Below is a small trained network, with its code and all its weights. Each question gives an input and a class and asks what happens when units are switched off, that is, made to give their printed mean instead of their output.

import numpy as np


def w(rows, s, z=0):
    codes = np.array(rows[::2]) - 128.0
    scale = np.full(codes.shape[1], s)
    scale[-1] = z or s
    return codes * scale


def norm(h):
    return h / np.sqrt((h * h).mean(-1, keepdims=True) + 1e-5)


def f(y):
    return y / 2 * (1 + np.tanh(0.7978845608 * (y + 0.044715 * y**3)))


def log_softmax(a):
    a = a - a.max(-1, keepdims=True)
    return a - np.log(np.exp(a).sum(-1, keepdims=True))


def net(x, mask):
    res = np.array(x, float).reshape(1, 8) / 4 @ E
    u = 0
    for l in range(4):
        y = f(norm(res) @ A[l][:, :-1].T + A[l][:, -1])
        res = res + np.where(mask[u : u + 10], y, B[l][:, -1]) @ B[l][:, :-1]
        u += 10
    return log_softmax(norm(res)[-1] @ U[:, :-1].T + U[:, -1])


A, B = {}, {}
E = w([
[84,7,229,112,160,86,221,103,103],'x0',
[129,115,164,138,150,241,95,89,89],'x1',
[129,129,128,130,129,128,128,128,128],'x2',
[127,127,128,126,125,129,128,128,128],'x3',
[129,128,127,128,128,128,128,128,128],'x4',
[130,128,128,129,129,128,128,128,129],'x5',
[144,61,53,83,185,108,115,69,78],'x6',
[131,121,191,94,112,75,42,71,131],'x7',
],0.018)
A[0] = w([
[130,158,33,144,128,186,187,169,125,2],'L0N0',
[143,154,55,138,129,144,78,127,127,69],'L0N1',
[126,153,140,118,125,94,50,111,124,50],'L0N2',
[133,142,122,135,138,236,65,106,121,53],'L0N3',
[132,133,136,138,128,108,97,112,126,65],'L0N4',
[135,146,140,122,112,98,35,113,134,71],'L0N5',
[127,111,2,117,143,124,74,85,108,34],'L0N6',
[118,168,57,115,103,135,79,157,142,61],'L0N7',
[136,177,59,140,122,23,117,163,151,5],'L0N8',
[127,210,157,156,100,147,98,180,153,95],'L0N9',
],0.04,0.0091)
B[0] = w([
[55,67,160,196,181,119,62,112,211,243],'L0N0',
[194,169,95,184,158,132,169,106,92,229],'L0N1',
[113,79,146,171,156,105,83,101,176,201],'L0N2',
[33,158,75,116,45,117,110,97,73,238],'L0N3',
[119,101,120,142,139,123,111,142,154,151],'L0N4',
[65,115,136,200,188,133,113,136,187,218],'L0N5',
[203,103,184,3,135,138,109,184,130,239],'L0N6',
[182,161,90,168,148,125,206,96,146,239],'L0N7',
[23,150,83,108,43,116,99,102,63,254],'L0N8',
[208,133,179,23,131,140,118,169,138,246],'L0N9',
],0.047,0.026)
A[1] = w([
[157,136,121,115,116,136,184,112,137,36],'L1N0',
[53,145,49,115,28,123,134,106,33,80],'L1N1',
[164,91,187,171,146,107,251,85,94,2],'L1N2',
[171,110,195,180,122,70,227,156,82,117],'L1N3',
[74,123,116,136,46,234,132,138,20,88],'L1N4',
[155,56,168,117,106,108,208,126,104,91],'L1N5',
[165,107,210,47,109,123,180,195,147,63],'L1N6',
[120,180,191,133,54,164,147,205,175,73],'L1N7',
[86,55,153,199,181,100,150,135,145,116],'L1N8',
[190,107,145,101,107,147,137,196,93,85],'L1N9',
],0.027,0.0074)
B[1] = w([
[143,95,78,137,207,6,91,123,133,134],'L1N0',
[39,103,184,130,20,105,175,126,48,251],'L1N1',
[175,227,185,233,119,129,68,179,32,153],'L1N2',
[80,193,150,165,126,124,252,143,116,150],'L1N3',
[57,153,43,77,95,5,148,111,169,198],'L1N4',
[132,85,62,85,167,171,218,91,107,158],'L1N5',
[232,94,119,63,138,141,127,145,130,181],'L1N6',
[148,75,83,32,211,126,87,123,108,149],'L1N7',
[164,105,143,164,158,91,115,20,198,224],'L1N8',
[112,106,144,63,198,122,120,101,162,148],'L1N9',
],0.027,0.025)
A[2] = w([
[135,150,165,175,92,227,95,153,138,65],'L2N0',
[148,121,162,168,104,108,103,200,93,65],'L2N1',
[163,94,144,166,110,133,93,168,68,71],'L2N2',
[119,152,172,230,150,129,108,213,35,85],'L2N3',
[234,206,36,194,140,132,189,141,108,60],'L2N4',
[132,127,188,167,104,95,143,194,191,124],'L2N5',
[74,76,166,221,183,111,106,119,191,46],'L2N6',
[186,176,170,96,121,188,65,255,107,54],'L2N7',
[83,72,166,218,166,193,88,166,175,3],'L2N8',
[131,119,87,173,112,156,65,188,96,82],'L2N9',
],0.03,0.0051)
B[2] = w([
[134,106,89,102,164,52,88,123,111,127],'L2N0',
[111,132,181,107,130,97,128,134,166,126],'L2N1',
[126,47,132,131,192,104,153,133,60,127],'L2N2',
[192,199,39,132,149,107,99,94,180,137],'L2N3',
[109,158,222,221,118,132,255,123,78,193],'L2N4',
[99,95,104,93,181,134,105,12,123,145],'L2N5',
[174,60,116,173,149,185,61,158,144,251],'L2N6',
[183,124,110,82,145,133,76,153,51,149],'L2N7',
[151,103,83,202,164,107,85,128,180,196],'L2N8',
[78,103,99,105,124,191,183,107,150,126],'L2N9',
],0.033,0.028)
A[3] = w([
[164,116,115,186,59,130,83,231,145,90],'L3N0',
[190,111,106,49,175,121,121,171,126,104],'L3N1',
[180,114,114,81,146,138,138,249,140,30],'L3N2',
[193,122,74,169,113,115,119,213,127,50],'L3N3',
[158,152,133,140,84,166,104,242,136,70],'L3N4',
[130,121,106,173,100,138,111,239,98,28],'L3N5',
[181,101,77,158,107,165,122,181,168,76],'L3N6',
[129,142,117,164,96,123,126,253,128,12],'L3N7',
[160,115,117,166,73,137,111,187,114,2],'L3N8',
[187,135,114,161,73,110,103,218,129,60],'L3N9',
],0.032,0.0036)
B[3] = w([
[119,110,220,113,148,155,137,39,153,185],'L3N0',
[153,143,158,116,94,179,175,210,157,249],'L3N1',
[111,151,131,67,174,183,143,143,127,201],'L3N2',
[87,133,125,105,143,157,119,122,137,155],'L3N3',
[83,172,201,91,127,127,143,128,218,132],'L3N4',
[113,66,185,98,160,118,145,94,122,121],'L3N5',
[44,97,195,113,102,103,144,90,144,237],'L3N6',
[73,83,254,142,132,112,154,176,165,122],'L3N7',
[119,132,200,98,122,160,96,73,115,117],'L3N8',
[114,108,187,80,112,106,155,68,175,124],'L3N9',
],0.036,0.011)
U = w([
[148,50,118,203,181,136,36,108,199,247],'0',
[60,134,58,109,22,81,116,109,59,114],'1',
[208,190,136,203,158,125,216,112,88,41],'2',
[236,132,152,7,150,165,128,193,121,38],'3',
],0.015,0.0014)

Each question gives the input, the list of numbers given to net, and the class t.
The units are the neurons (one row each of A and B). Each row of codes is followed by its name. A weight is (code - 128) times the scale printed after its matrix; where a second scale follows, it is the last column's (A, B and U).
mask holds one flag per neuron, layer by layer. A switched-off neuron (its flag False) gives its mean, the last column of its row in B, instead of its output. The means were averaged over made-up inputs and are rounded, as every weight is.
A unit's drop is (log p(t) with every unit on - log p(t) with that unit switched off) / (log p(t) with every unit on - log p(t) with every unit switched off).
The circuit of an input: a set's keep is (log p(t) with only the set's units on - log p(t) with every unit switched off) / (log p(t) with every unit on - log p(t) with every unit switched off). Starting from the 12 units with the biggest drops (on a tie, the unit counted first), units are removed one at a time, each time the one whose removal leaves the highest keep (on an exact tie, the one counted first), for as long as the keep stays at least 0.8.
units of the circuit, in order: the units of the circuit, biggest drop first
unit that matters most: the unit with the biggest drop
top k neurons: the k neurons with the biggest drops, biggest first
k most important neurons of layer l: the k neurons of layer l with the biggest drops, biggest first
drop of u: that unit's drop, to one decimal
input [-6,-8,-4,4,-7,5,-7,-4], class 1: units of the circuit, in order => L0N8
input [-8,4,-3,8,5,8,0,5], class 2: top 2 neurons => L0N7; L0N1
input [-1,8,4,-5,1,-8,-8,-6], class 1: top 3 neurons => L0N3; L0N6; L0N5
input [1,4,-4,-1,-1,1,-7,-6], class 3: top 3 neurons => L0N9; L0N5; L0N2
input [-2,-5,0,7,-3,0,5,1], class 1: top 3 neurons => L0N8; L0N9; L1N1
input [0,4,-4,-3,-7,-7,-5,4], class 3: top 3 neurons => L0N9; L0N0; L0N8
input [-5,6,-5,4,2,-2,7,-6], class 3: top 3 neurons => L0N6; L0N8; L0N5
input [3,8,8,5,8,-4,-8,2], class 1: top 2 neurons => L0N3; L0N6
input [-5,-7,-6,-8,2,1,-4,4], class 1: top 2 neurons => L0N8; L0N0
input [-7,-5,-2,8,6,8,-2,-3], class 2: 2 most important neurons of layer 0 => L0N7; L0N3
input [-8,5,2,5,6,-8,-5,2], class 2: top 2 neurons => L0N8; L0N7
input [-4,0,7,0,1,5,3,-2], class 2: top 3 neurons => L0N1; L0N7; L0N9
input [8,1,3,-5,2,6,-3,-1], class 2: top 3 neurons => L0N0; L0N8; L0N3
input [-6,7,0,1,-2,-6,-3,-2], class 1: unit that matters most => L0N3
input [7,-2,-2,-8,7,-3,-4,2], class 2: 3 most important neurons of layer 0 => L0N0; L0N8; L0N3
input [-2,-8,3,5,8,7,-5,-6], class 1: 2 most important neurons of layer 0 => L0N8; L0N5
input [-3,-3,-7,3,-7,-4,4,-2], class 3: 2 most important neurons of layer 0 => L0N6; L0N3
input [8,1,6,5,-7,4,2,-3], class 2: drop of L0N6 => 1.1
input [1,3,8,2,-8,0,7,4], class 3: drop of L0N6 => 1.0
input [6,6,-6,1,2,8,1,0], class 1: units of the circuit, in order => L0N0
input [6,6,-2,-2,-7,7,4,0], class 1: drop of L0N9 => 2.6
